Below are the code and all the weights of a small trained network. Each question names an input and a target symbol and asks about switching units off, where a switched-off unit gives its printed mean instead of its output.

import numpy as np


def w(rows, s, z=0):
    codes = np.array(rows[::2]) - 128.0
    scale = np.full(codes.shape[1], s)
    scale[-1] = z or s
    return codes * scale


def norm(h):
    return h / np.sqrt((h * h).mean(-1, keepdims=True) + 1e-5)


def f(y):
    return y / 2 * (1 + np.tanh(0.7978845608 * (y + 0.044715 * y**3)))


def softmax(a):
    e = np.exp(a - a.max(-1, keepdims=True))
    return e / e.sum(-1, keepdims=True)


def log_softmax(a):
    a = a - a.max(-1, keepdims=True)
    return a - np.log(np.exp(a).sum(-1, keepdims=True))


def net(x, mask):
    ids = ['βδεηθμσψω'.index(c) for c in x.split()]
    T = len(ids)
    res = E[ids] + P[:T]
    u = 0
    for l in range(2):
        q, k, v = (norm(res) @ M[l].T for M in (Q, K, V))
        z = softmax(np.where(np.tri(T) > 0, q @ k.T / 4**0.5, -1e9)) @ v
        res = res + np.where(mask[u], z, O[l][:, -1]) @ O[l][:, :-1]
        u += 1
        y = f(norm(res) @ A[l][:, :-1].T + A[l][:, -1])
        res = res + np.where(mask[u : u + 8], y, B[l][:, -1]) @ B[l][:, :-1]
        u += 8
    return log_softmax(norm(res)[-1] @ U[:, :-1].T + U[:, -1])


Q, K, V, O, A, B = {}, {}, {}, {}, {}, {}
E = w([
[172,182,137,106],'β',
[137,95,105,88],'δ',
[130,159,136,154],'ε',
[149,127,221,99],'η',
[144,127,219,111],'θ',
[160,77,130,136],'μ',
[132,157,139,152],'σ',
[150,152,251,169],'ψ',
[176,154,66,113],'ω',
],0.026)
P = w([
[95,14,142,91],'0',
[140,14,119,153],'1',
[141,35,104,160],'2',
[133,39,90,167],'3',
[45,113,154,113],'4',
[120,130,161,146],'5',
[136,146,158,139],'6',
[132,83,82,186],'7',
[1,172,163,81],'8',
[106,170,163,146],'9',
[124,189,173,147],'10',
[148,120,67,194],'11',
],0.0068)
Q[0] = w([
[146,44,150,147],'L0H1',
[72,121,202,54],'L0H1',
[138,166,26,150],'L0H1',
[2,137,151,92],'L0H1',
],0.013)
K[0] = w([
[80,118,168,206],'L0H1',
[250,64,202,143],'L0H1',
[47,129,35,82],'L0H1',
[243,42,100,194],'L0H1',
],0.011)
V[0] = w([
[254,100,219,155],'L0H1',
[123,137,126,182],'L0H1',
[127,167,139,238],'L0H1',
[94,109,83,144],'L0H1',
],0.0054)
O[0] = w([
[138,254,25,94,254],'L0H1',
[108,118,118,164,120],'L0H1',
[85,102,78,206,134],'L0H1',
[111,90,186,151,69],'L0H1',
],0.0059,0.0054)
A[0] = w([
[144,169,67,168,150],'L0N1',
[33,117,27,86,149],'L0N2',
[78,15,124,130,125],'L0N3',
[239,91,81,123,29],'L0N4',
[135,133,221,112,91],'L0N5',
[151,84,115,129,46],'L0N6',
[7,106,90,21,6],'L0N7',
[43,226,140,103,25],'L0N8',
],0.011,0.002)
B[0] = w([
[177,153,81,87,254],'L0N1',
[156,202,97,162,166],'L0N2',
[77,181,11,118,148],'L0N3',
[70,62,110,242,235],'L0N4',
[182,60,157,116,250],'L0N5',
[100,155,149,136,111],'L0N6',
[39,9,68,166,145],'L0N7',
[174,240,110,78,255],'L0N8',
],0.013,0.0034)
Q[1] = w([
[232,159,62,159],'L1H1',
[128,138,93,183],'L1H1',
[169,154,98,230],'L1H1',
[6,173,191,173],'L1H1',
],0.017)
K[1] = w([
[32,198,214,77],'L1H1',
[72,205,145,174],'L1H1',
[6,199,198,174],'L1H1',
[183,141,165,255],'L1H1',
],0.012)
V[1] = w([
[85,139,232,120],'L1H1',
[109,152,168,249],'L1H1',
[101,171,135,176],'L1H1',
[98,169,162,116],'L1H1',
],0.016)
O[1] = w([
[19,240,111,13,93],'L1H1',
[1,246,211,235,4],'L1H1',
[79,160,132,233,101],'L1H1',
[109,179,66,113,176],'L1H1',
],0.0077,0.0038)
A[1] = w([
[113,44,220,130,140],'L1N1',
[70,203,136,136,60],'L1N2',
[186,112,114,79,193],'L1N3',
[93,99,43,64,58],'L1N4',
[145,187,154,213,138],'L1N5',
[115,103,179,37,101],'L1N6',
[3,184,67,137,4],'L1N7',
[63,188,104,72,158],'L1N8',
],0.018,0.0024)
B[1] = w([
[50,78,246,152,168],'L1N1',
[233,132,108,76,151],'L1N2',
[87,196,215,113,245],'L1N3',
[148,16,38,155,167],'L1N4',
[110,145,18,134,174],'L1N5',
[129,136,74,224,167],'L1N6',
[36,250,153,83,165],'L1N7',
[73,82,193,134,170],'L1N8',
],0.02,0.011)
U = w([
[242,112,107,55,252],'β',
[107,49,103,75,200],'δ',
[92,67,110,62,112],'ε',
[94,68,223,159,231],'η',
[127,135,89,127,42],'θ',
[70,182,127,254,30],'μ',
[114,136,63,149,67],'σ',
[17,170,89,62,23],'ψ',
[175,201,75,197,41],'ω',
],0.01,0.0024)

Each question gives the input, a string of symbols that net reads in full, and the target symbol t.
The units are the heads (4 rows each of Q, K, V and O) and the neurons (one row each of A and B). Each row of codes is followed by its name. A weight is (code - 128) times the scale printed after its matrix; where a second scale follows, it is the last column's (O, A, B and U).
mask holds one flag per unit, layer by layer, with each layer's heads first. A switched-off unit (its flag False) gives its mean, the last column of its rows in O or B, instead of its output. The means were averaged over made-up inputs and are rounded, as every weight is.
A unit's drop is (log p(t) with every unit on - log p(t) with that unit switched off) / (log p(t) with every unit on - log p(t) with every unit switched off).
The circuit of an input: a set's keep is (log p(t) with only the set's units on - log p(t) with every unit switched off) / (log p(t) with every unit on - log p(t) with every unit switched off). Starting from the 12 units with the biggest drops (on a tie, the unit counted first), units are removed one at a time, each time the one whose removal leaves the highest keep (on an exact tie, the one counted first), for as long as the keep stays at least 0.8.
circuit, biggest first: the units of the circuit, biggest drop first
most important unit: the unit with the biggest drop
k most important neurons: the k neurons with the biggest drops, biggest first
k most important neurons of layer l: the k neurons of layer l with the biggest drops, biggest first
input δ β ω, target η: 3 most important neurons => (L0N4 L0N3 L0N8)
input σ β ψ σ η β η σ, target δ: circuit, biggest first => (L1H1 L1N4 L0N4)
input δ δ β β ψ μ ε, target β: 3 most important neurons of layer 1 => (L1N2 L1N7 L1N1)
input β ψ ε, target β: most important unit => L0N1
input β ε θ θ μ σ σ θ ψ δ β σ, target ψ: circuit, biggest first => (L1N7 L1H1)
input β σ ψ β β β β β μ ψ ψ, target ω: 3 most important neurons => (L1N5 L0N5 L1N3)
input β δ μ μ, target μ: 2 most important neurons of layer 0 => (L0N4 L0N6)
input β β ψ β ψ ψ β ψ, target β: 3 most important neurons of layer 0 => (L0N4 L0N5 L0N1)
input ψ θ δ δ β ψ ψ ψ η θ θ β, target δ: circuit, biggest first => (L1H1 L1N4 L1N8 L0N4)
input ω ε β δ δ δ, target μ: circuit, biggest first => (L1H1 L0N5 L0N2)
input δ β σ, target η: circuit, biggest first => (L0H1 L1H1 L0N8)
input β β μ ω β ψ θ β, target β: 2 most important neurons of layer 0 => (L0N5 L0N2)
input ω μ β, target μ: 3 most important neurons of layer 0 => (L0N4 L0N3 L0N8)
input β η β ψ ω β ω ψ ψ β μ β, target ψ: 2 most important neurons => (L1N7 L1N8)
input ε ω ψ β δ μ δ, target μ: circuit, biggest first => (L1H1 L0N2)
input ψ ψ σ ε, target ψ: 3 most important neurons => (L0N1 L1N7 L1N8)
input β ε η ω, target β: circuit, biggest first => (L1H1)
input δ ψ ψ ψ δ μ ψ σ ψ ψ, target β: circuit, biggest first => (L1N2 L1H1 L0N4)
input δ β ψ β σ β ω δ δ ψ β ε, target η: 2 most important neurons of layer 0 => (L0N5 L0N4)
input ε β ω β β δ β μ β ω ψ σ, target β: most important neuron => (L0N1)
